Below is a small trained network, with its code and all its weights. Each question gives an input and a target symbol and asks what happens when units are switched off, that is, made to give their printed mean instead of their output.

import numpy as np


def w(rows, s, z=0):
    codes = np.array(rows[::2]) - 128.0
    scale = np.full(codes.shape[1], s)
    scale[-1] = z or s
    return codes * scale


def f(y):
    return y / 2 * (1 + np.tanh(0.7978845608 * (y + 0.044715 * y**3)))


def softmax(a):
    e = np.exp(a - a.max(-1, keepdims=True))
    return e / e.sum(-1, keepdims=True)


def log_softmax(a):
    a = a - a.max(-1, keepdims=True)
    return a - np.log(np.exp(a).sum(-1, keepdims=True))


def net(x, mask):
    ids = ['Ξαετφψ'.index(c) for c in x.split()]
    T = len(ids)
    res = E[ids] + P[:T]
    q, k, v = (res @ M[0].T for M in (Q, K, V))
    z = softmax(np.where(np.tri(T) > 0, q @ k.T / 3**0.5, -1e9)) @ v
    res = res + np.where(mask[0], z, O[0][:, -1]) @ O[0][:, :-1]
    y = f(res @ A[0][:, :-1].T + A[0][:, -1])
    res = res + np.where(mask[1:9], y, B[0][:, -1]) @ B[0][:, :-1]
    return log_softmax(res[-1] @ U[:, :-1].T + U[:, -1])


Q, K, V, O, A, B = {}, {}, {}, {}, {}, {}
E = w([
[5,37,204,207,130,150],'Ξ',
[169,157,45,67,94,94],'α',
[34,171,115,166,205,54],'ε',
[91,164,193,15,43,49],'τ',
[45,5,74,47,235,91],'φ',
[246,251,202,121,122,110],'ψ',
],0.011)
P = w([
[128,146,129,44,247,154],'0',
[26,188,138,136,112,170],'1',
[166,52,164,156,154,129],'2',
[141,145,120,51,216,144],'3',
[51,169,111,141,77,158],'4',
[134,69,158,177,155,72],'5',
[156,142,113,49,192,130],'6',
[70,179,97,140,67,144],'7',
[125,68,154,171,137,43],'8',
[172,151,112,37,186,117],'9',
[95,181,89,140,57,133],'10',
[125,67,150,161,111,20],'11',
[189,149,106,28,173,97],'12',
[113,180,78,133,36,122],'13',
],0.012)
Q[0] = w([
[177,249,100,125,86,133],'head 0',
[153,13,228,192,176,143],'head 0',
[141,91,73,91,189,96],'head 0',
],0.012)
K[0] = w([
[196,197,141,100,80,96],'head 0',
[74,111,150,153,184,248],'head 0',
[103,115,20,107,136,136],'head 0',
],0.015)
V[0] = w([
[182,180,59,120,126,138],'head 0',
[142,169,60,173,137,250],'head 0',
[163,180,185,145,136,146],'head 0',
],0.011)
O[0] = w([
[88,243,104,103,145,41,111],'head 0',
[207,191,16,140,145,56,3],'head 0',
[137,244,133,217,1,125,90],'head 0',
],0.0073,0.0041)
A[0] = w([
[177,124,145,27,140,120,3],'neuron 0',
[101,162,133,161,30,136,4],'neuron 1',
[87,164,159,180,88,128,154],'neuron 2',
[185,177,135,129,209,81,126],'neuron 3',
[47,123,195,204,152,108,199],'neuron 4',
[135,95,173,139,151,204,209],'neuron 5',
[185,76,208,169,123,134,226],'neuron 6',
[136,105,144,246,56,113,60],'neuron 7',
],0.011,0.0057)
B[0] = w([
[119,159,41,181,147,205,169],'neuron 0',
[104,90,132,218,203,126,170],'neuron 1',
[174,102,86,175,120,175,186],'neuron 2',
[137,45,135,151,30,114,196],'neuron 3',
[178,105,96,68,111,116,240],'neuron 4',
[88,166,168,148,129,128,254],'neuron 5',
[204,171,105,103,179,136,241],'neuron 6',
[11,158,79,111,127,57,170],'neuron 7',
],0.011,0.0096)
U = w([
[195,152,161,131,169,138,127],'Ξ',
[184,116,31,101,136,111,99],'α',
[62,83,163,126,125,1,255],'ε',
[47,246,148,98,105,120,126],'τ',
[71,110,100,200,167,144,46],'φ',
[127,94,180,151,47,170,119],'ψ',
],0.0099,0.0037)

Each question gives the input, a string of symbols that net reads in full, and the target symbol t.
The units are the heads (3 rows each of Q, K, V and O) and the neurons (one row each of A and B). Each row of codes is followed by its name. A weight is (code - 128) times the scale printed after its matrix; where a second scale follows, it is the last column's (O, A, B and U).
mask holds one flag per unit, heads first, then neurons. A switched-off unit (its flag False) gives its mean, the last column of its rows in O or B, instead of its output. The means were averaged over made-up inputs and are rounded, as every weight is.
A unit's drop is (log p(t) with every unit on - log p(t) with that unit switched off) / (log p(t) with every unit on - log p(t) with every unit switched off).
The circuit of an input: a set's keep is (log p(t) with only the set's units on - log p(t) with every unit switched off) / (log p(t) with every unit on - log p(t) with every unit switched off). Starting from all 9 units, units are removed one at a time, each time the one whose removal leaves the highest keep (on an exact tie, the one counted first), for as long as the keep stays at least 0.8.
circuit, biggest first: the units of the circuit, biggest drop first
unit that matters most: the unit with the biggest drop
top k neurons: the k neurons with the biggest drops, biggest first
input Ξ τ Ξ α α φ α Ξ Ξ τ ε φ, target α: top 4 neurons -> (neuron 6; neuron 4; neuron 1; neuron 7)
input Ξ φ Ξ α Ξ Ξ φ Ξ φ α α Ξ α Ξ, target τ: top 2 neurons -> (neuron 7; neuron 5)
input ε α α Ξ α ψ α α ψ φ α φ α ψ, target φ: circuit, biggest first -> (neuron 1; head 0; neuron 2)
input Ξ ψ τ φ α Ξ Ξ ψ α α α τ, target α: unit that matters most -> neuron 6
input Ξ α α ψ α φ φ ε Ξ τ α, target ψ: circuit, biggest first -> (head 0; neuron 7)
input ψ α ε, target Ξ: circuit, biggest first -> (head 0; neuron 6; neuron 3)
input ψ α α Ξ α ε, target Ξ: circuit, biggest first -> (head 0; neuron 6)
input ε τ α ψ ψ ψ, target ε: top 4 neurons -> (neuron 7; neuron 0; neuron 3; neuron 1)
input α ψ φ, target Ξ: circuit, biggest first -> (neuron 6; head 0; neuron 5)
input Ξ ψ ε α Ξ φ ε ε α Ξ α, target τ: circuit, biggest first -> (neuron 4; neuron 3)
input ε τ τ α α Ξ α α, target τ: circuit, biggest first -> (head 0; neuron 4)
input α α α ε, target ε: top 2 neurons -> (neuron 6; neuron 3)
input Ξ Ξ ψ α φ ψ τ, target τ: circuit, biggest first -> (neuron 3; head 0)
input Ξ α α τ ε α ψ α ε, target α: top 2 neurons -> (neuron 4; neuron 6)
input ε Ξ α α α ψ τ Ξ ε ψ α, target φ: unit that matters most -> neuron 1
input α α α α τ ε φ α α τ τ, target ψ: top 3 neurons -> (neuron 2; neuron 7; neuron 6)
input ε ψ Ξ τ ε Ξ φ, target φ: circuit, biggest first -> (neuron 0; head 0; neuron 4)
input ψ α α ε Ξ ψ φ α ψ α α, target φ: circuit, biggest first -> (head 0; neuron 1; neuron 4)
input ψ α α Ξ τ ψ, target α: top 3 neurons -> (neuron 2; neuron 5; neuron 6)
input ε α ψ τ ψ Ξ α Ξ φ τ, target τ: circuit, biggest first -> (head 0; neuron 3)
input α ψ α ε τ τ, target α: top neuron -> (neuron 5)
input ε α ψ Ξ α α, target ε: top 4 neurons -> (neuron 6; neuron 2; neuron 4; neuron 0)
